Each row has a class, written after it.
-14,-4,-5,-28,-18,-20,-15,34,-89,5,-13,-2,-19,49,-3,50,5,-36,3,58,7,15,20,51,-3,-34,-68,14,2,-1,24,9,-12,33,1,70,106	Gagad
-27,-44,-42,-35,21,-10,-16,55,10,68,-29,-19,-36,15,-8,12,27,-13,-8,-13,-30,20,-107,0,-27,29,-36,4,10,-14,-31,-32,-32,-8,-6,3,20	varo
-4,-26,-43,-25,14,-3,-20,70,-4,71,-48,-27,-24,6,-20,18,35,0,-36,-3,-25,26,-105,20,-53,55,-38,-9,7,-19,-27,-15,-41,15,-3,-1,48	getim
-44,-43,-47,-23,24,-9,-7,66,1,70,-27,-29,-45,10,-7,10,23,-25,-2,2,-31,20,-96,2,-18,16,-43,1,10,-13,-32,-43,-34,-9,-3,-2,26	Gagad
15,1,17,-10,-57,-24,-11,-36,-111,-12,-29,-20,-26,-24,-10,18,-53,-49,-6,27,33,-45,30,-57,2,-50,12,0,19,6,-15,-15,-57,70,-3,-24,72	Dek
19,-1,14,3,-56,-31,-19,-41,-73,-20,-30,-26,-31,-19,-9,8,-53,-35,2,9,20,-43,32,-43,-2,-8,31,-5,12,24,8,-14,-62,71,-2,-57,36	Sud
-10,-6,4,-39,-28,-22,-15,19,-106,13,-20,12,-7,39,-14,47,4,-15,-8,53,33,3,19,55,-5,-28,-70,14,12,-15,14,18,-12,23,-6,78,97	varo
20,4,19,-4,-67,-26,-7,-39,-91,-35,-38,-30,-31,1,-6,20,-48,-40,8,38,28,-56,20,-54,-6,9,20,-6,11,21,6,-27,-68,85,-12,-41,38	zezon
-13,-2,-2,-27,-25,-24,-11,18,-105,19,-18,3,6,30,4,41,9,-17,-4,55,32,6,12,54,-1,-27,-71,11,-2,-12,21,10,-6,10,-6,77,102	Gagad
-13,-31,-35,-27,14,-2,-16,75,-1,74,-49,-25,-28,12,-21,18,33,0,-32,0,-29,23,-108,30,-45,56,-40,-6,-2,-29,-35,-19,-34,25,1,2,60	getim
-19,-48,-45,-13,28,-2,-23,80,45,79,-25,-42,-52,12,-24,11,26,-1,-27,-26,-47,47,-84,11,-22,27,-24,-5,8,-6,-38,-34,-30,-8,-2,-30,23	Sud
-19,6,-3,8,-1,-23,-26,-3,-72,-16,-14,27,-31,7,-53,36,-39,-9,-17,42,42,0,40,35,10,-39,-49,-3,1,-20,0,18,43,18,35,57,72	vub
-24,-43,-43,-11,32,2,-21,79,42,72,-15,-31,-59,8,-27,8,29,2,-35,-29,-43,41,-90,1,-20,27,-23,-4,6,-14,-53,-35,-22,-9,5,-23,7	vub
-8,7,-5,-34,-20,-25,-23,23,-101,6,-22,1,-22,42,-11,49,-1,-20,-1,55,20,11,33,45,-3,-32,-67,6,14,-13,28,10,-17,33,-6,71,97	varo
10,0,16,-2,-66,-27,-1,-33,-102,-18,-30,-22,-29,-40,-6,19,-48,-48,-1,30,40,-48,28,-57,-4,-38,17,-7,21,11,-8,-22,-58,64,-2,-29,65	Gagad
-13,-36,-40,-13,43,-5,-28,74,41,73,-23,-29,-62,18,-37,13,27,-9,-39,-24,-42,40,-95,2,-24,42,-26,7,0,-6,-43,-19,-16,-3,7,-21,27	getim
-8,-7,-6,-30,-17,-17,-20,20,-86,6,-15,-1,-18,46,-10,41,-2,-16,-1,46,6,19,17,40,3,-47,-70,5,9,-14,26,10,-14,41,-10,75,86	varo
-7,2,2,-34,-17,-41,-22,14,-107,7,-28,12,-12,26,-11,52,1,-25,-3,65,33,-4,23,50,-12,-10,-69,8,-3,-16,19,26,-7,20,1,76,114	getim
-19,-43,-39,-18,23,-2,-19,67,34,82,-23,-25,-65,9,-24,3,34,7,-30,-37,-41,38,-96,6,-36,30,-25,3,6,-12,-46,-27,-27,0,-7,-22,16	varo
15,-7,8,-9,-68,-21,-5,-28,-96,-2,-40,-20,-33,-25,-6,9,-49,-40,-5,28,29,-37,15,-41,9,-51,6,-2,21,2,-3,-25,-57,66,-11,-26,66	Sud
-18,-39,-43,-20,33,-13,-25,79,40,73,-12,-39,-62,18,-22,18,35,-14,-24,-23,-42,45,-95,8,-37,36,-21,-4,-3,-3,-39,-24,-33,3,1,-20,12	Kiko
19,0,14,-2,-67,-21,-9,-24,-110,-29,-38,-29,-39,1,-7,28,-48,-50,-8,46,15,-45,27,-59,-8,-4,17,-5,19,25,-2,-14,-82,92,-15,-44,54	zezon
20,1,8,-4,-46,-35,-22,-35,-86,-20,-28,-22,-37,-8,-10,13,-54,-37,3,18,15,-48,25,-53,-11,1,21,-2,6,29,5,-13,-56,73,0,-50,49	Dek
-18,22,-13,-8,-1,-35,-30,-3,-95,-7,-16,30,-32,18,-53,42,-35,-19,-23,39,53,-1,39,31,-2,-31,-53,9,10,-6,2,17,34,9,28,54,74	Dek
-30,-40,-48,-23,11,0,-12,53,7,55,-39,-32,-37,16,-16,9,17,-8,-12,-9,-23,23,-99,9,-15,14,-31,-1,15,-14,-41,-45,-35,1,-7,-14,23	Sud
-18,-43,-41,-19,19,3,-16,72,24,90,-27,-36,-50,21,-14,4,28,-10,-35,-27,-40,38,-102,18,-9,22,-31,3,2,-23,-48,-35,-33,5,-3,-20,38	Sud
-14,9,-5,-13,-18,-18,-16,19,-82,-12,-29,-1,-7,35,-20,50,-20,-10,-3,69,20,16,40,62,7,-35,-63,-9,6,-16,26,12,10,37,10,74,94	Sud
-14,-4,-4,-32,-10,-25,-15,29,-83,10,-13,-6,-19,49,-15,46,1,-33,4,64,17,13,23,50,7,-42,-71,-3,6,-13,21,1,-15,39,-6,82,86	Kiko
-13,4,-9,-34,-12,-20,-21,29,-97,10,-26,-1,-12,50,-5,52,1,-29,-5,62,9,15,20,44,-1,-33,-65,7,6,-11,15,8,-9,30,-1,71,106	Dek
14,-4,15,-3,-71,-27,-4,-35,-101,-14,-44,-28,-30,-35,-4,18,-57,-39,-2,36,35,-46,24,-47,4,-40,14,-15,22,0,-12,-26,-61,75,-6,-29,72	Sud
20,2,18,-3,-50,-33,-15,-37,-84,-35,-29,-27,-38,-9,-10,17,-50,-36,0,17,16,-54,11,-63,-3,0,21,2,7,24,-2,-22,-64,86,-5,-41,39	getim
16,15,27,-8,-81,-14,-1,-13,-91,21,-37,-22,-32,-12,22,9,-35,-32,-1,20,14,-49,25,-28,22,-24,12,-22,22,-1,1,-30,-53,48,-19,-35,69	Sud
-16,7,-6,-24,-9,-41,-20,8,-90,15,-17,18,-19,26,-26,37,0,-19,-13,58,40,3,16,51,-8,-15,-69,7,-5,-5,14,12,5,24,7,86,75	Kiko
-9,-33,-45,-23,1,-2,-20,64,-18,73,-46,-23,-20,14,-22,16,35,2,-39,1,-12,27,-105,22,-47,58,-44,-5,-1,-25,-31,-19,-41,23,-6,2,44	zezon
-12,14,-7,2,-10,-24,-12,6,-93,-12,-23,20,-10,11,-34,43,-22,-9,-20,50,38,3,36,45,-8,-19,-58,0,2,-10,23,23,29,16,25,60,83	Gagad
-5,5,-4,-30,-14,-37,-24,16,-100,8,-27,10,-11,30,-16,47,0,-11,-8,61,29,3,15,54,-13,-9,-74,9,-3,-12,21,23,0,21,-2,79,102	getim
11,-4,13,8,-57,-30,-7,-40,-105,-26,-27,-26,-38,-17,1,12,-54,-39,2,20,15,-48,29,-51,-3,-16,19,-3,7,22,3,-11,-64,82,-7,-49,54	Gagad
17,-1,15,2,-50,-26,-12,-36,-90,-27,-29,-19,-38,-10,-20,14,-59,-35,-4,18,24,-53,31,-53,-8,-4,27,-3,14,23,-10,-16,-56,78,2,-60,49	Dek
-36,-46,-47,-24,18,-2,-13,57,11,66,-30,-25,-44,11,-24,3,26,3,-13,-16,-31,23,-98,-3,-19,21,-40,-6,25,-17,-34,-40,-36,-6,-13,-7,-2	varo
-15,-33,-43,-26,34,-9,-28,83,30,91,-15,-35,-66,25,-15,16,37,-22,-29,-28,-40,45,-86,9,-32,20,-23,-4,5,-4,-40,-33,-38,1,-10,-16,26	Kiko
15,-4,12,-9,-59,-31,-4,-36,-96,-6,-24,-25,-33,-34,-14,15,-59,-46,-4,29,35,-41,18,-66,4,-54,10,-5,25,2,-14,-24,-54,59,-7,-25,55	Dek
19,-1,11,-6,-73,-23,-3,-34,-104,-22,-40,-18,-38,-25,-16,18,-40,-41,-8,42,41,-41,27,-61,-9,-36,10,-3,24,11,-1,-22,-66,71,-18,-29,49	zezon
-31,-40,-39,-20,13,6,-16,63,4,66,-30,-25,-46,11,-9,10,20,-14,-19,-6,-32,23,-89,-2,-12,3,-27,-8,16,-20,-51,-38,-31,-2,-7,-8,28	vub
-14,3,-14,-33,-17,-27,-23,32,-97,22,-22,10,-31,46,-11,46,3,-32,-3,62,15,18,23,40,1,-41,-79,3,5,-16,32,3,-8,24,-12,78,90	zezon
-40,-38,-42,-21,13,0,-11,63,8,73,-30,-22,-57,6,-23,10,19,-14,-22,-8,-32,29,-93,-1,-18,-3,-34,-7,22,-22,-47,-50,-33,-4,-6,-3,12	vub
-22,-26,-42,-21,10,-5,-14,70,-3,76,-41,-26,-35,10,-12,17,40,-5,-28,1,-14,27,-102,27,-51,49,-29,-15,7,-19,-41,-30,-46,19,-7,-5,36	Kiko
-19,3,-2,-29,-22,-25,-11,30,-83,12,-22,2,-26,47,-16,47,-11,-27,-1,56,10,20,30,62,10,-44,-66,8,6,-18,27,-5,-8,38,2,67,95	Sud
11,20,33,-7,-72,-17,-3,-20,-93,23,-29,-20,-44,-13,30,4,-23,-40,-5,15,15,-56,17,-40,26,-23,22,-23,7,-9,-17,-20,-48,64,-19,-28,59	Kiko
8,3,12,3,-66,-26,0,-44,-96,-18,-28,-14,-38,-44,-10,9,-46,-45,-5,23,45,-47,18,-59,-2,-44,19,-2,20,10,-10,-17,-47,59,0,-30,43	Gagad
-24,-42,-49,-33,14,-7,-13,58,-2,64,-27,-28,-32,15,-14,13,28,-27,-19,-10,-18,24,-109,1,-24,19,-36,11,10,-6,-29,-35,-36,-6,-2,-1,26	Gagad
-20,-5,-7,-33,-23,-36,-21,15,-108,19,-20,6,-8,29,-9,45,6,-16,-5,56,32,5,12,47,-5,-21,-70,9,2,-15,4,17,-8,7,-3,66,98	Dek
-11,-33,-36,-25,5,9,-10,71,-2,75,-46,-24,-20,10,-14,14,30,15,-34,-13,-27,30,-106,30,-46,42,-33,-6,7,-35,-30,-20,-32,22,-5,-1,39	varo
-32,-40,-55,-23,25,-7,-20,62,15,83,-33,-24,-50,8,-17,1,17,-18,-14,-13,-24,30,-87,6,-15,7,-38,-5,23,-13,-33,-50,-38,-11,-10,-13,25	Sud
-10,-3,5,-23,-28,-21,-19,14,-103,9,-18,9,-4,32,0,44,1,-12,-9,59,30,2,23,52,3,-29,-64,0,0,-16,8,15,-6,19,-2,74,103	vub
19,12,26,-2,-76,-23,-13,-15,-98,6,-19,-24,-48,-14,10,10,-40,-30,0,24,16,-49,32,-40,15,-20,9,-22,11,7,1,-24,-59,57,-11,-37,69	vub
-13,16,-13,-9,-7,-19,-18,1,-91,-25,-21,14,8,22,-31,46,-31,-3,-12,52,34,5,26,31,3,-37,-60,-4,9,-17,20,18,33,13,19,72,62	Dek
3,26,28,-1,-73,-17,-5,-12,-106,14,-35,-13,-47,-25,15,5,-28,-23,-8,20,10,-55,23,-45,20,-19,8,-25,14,-10,-12,-17,-52,60,-19,-33,62	getim
-7,22,-5,-6,-9,-38,-25,-4,-89,-15,-24,18,-24,6,-46,47,-30,-10,-13,49,46,1,40,39,-14,-21,-54,-8,9,-15,22,26,20,21,17,58,80	getim
21,1,18,-11,-70,-28,-1,-35,-104,-17,-38,-29,-41,-27,-14,15,-44,-39,-3,37,27,-43,13,-50,-5,-39,2,-5,21,2,-2,-15,-71,81,-18,-22,64	getim
-8,11,-15,-16,-5,-23,-24,7,-97,-19,-26,13,-2,38,-37,54,-23,-20,-19,53,36,2,28,34,-9,-12,-55,0,18,1,17,18,9,16,18,54,77	Dek
-11,-32,-40,-26,1,-2,-15,70,1,87,-41,-27,-29,12,-13,11,26,-5,-37,-10,-19,30,-104,37,-36,45,-29,-2,6,-26,-41,-25,-40,19,-2,-11,52	Sud
-12,-48,-42,-16,26,-1,-22,72,43,82,-25,-32,-52,8,-25,10,36,11,-32,-36,-49,48,-96,12,-45,42,-26,-6,9,-10,-34,-19,-29,-5,-7,-23,20	varo
-12,10,-5,-6,-14,-29,-18,1,-84,-5,-15,15,-12,14,-35,39,-26,-19,-5,47,48,-1,27,47,-6,-24,-57,2,3,-8,20,16,24,16,21,62,87	Gagad
-19,-38,-50,-20,34,-8,-33,75,37,85,-33,-30,-62,23,-23,7,32,-11,-24,-25,-36,37,-87,21,-27,43,-28,5,3,2,-37,-35,-26,-13,3,-27,37	Sud
15,-19,9,-7,-73,-27,-1,-31,-97,-12,-38,-34,-31,-28,-17,17,-47,-39,-6,34,25,-34,22,-48,4,-44,3,-9,29,10,1,-22,-75,64,-12,-34,57	Sud
-3,11,-11,-6,1,-34,-24,-2,-81,-17,-17,19,-20,17,-55,42,-36,-7,-17,45,41,4,26,36,-3,-24,-65,-1,5,-14,26,25,28,20,19,63,71	getim
-10,1,0,-32,-26,-37,-28,16,-106,12,-19,8,-18,37,-14,46,3,-28,-4,67,35,2,32,56,-6,-13,-67,11,4,-1,22,12,-21,18,1,70,103	vub
-22,12,-17,-2,-7,-29,-20,0,-89,-24,-23,16,-22,17,-46,45,-29,-7,-12,53,49,4,32,35,-4,-42,-56,-12,17,-11,11,10,24,23,11,65,51	Kiko
14,32,24,-1,-69,-21,-12,-19,-93,23,-22,-15,-43,-16,26,5,-33,-35,1,21,18,-46,38,-48,19,-20,12,-28,14,-1,6,-19,-48,47,-26,-28,48	zezon
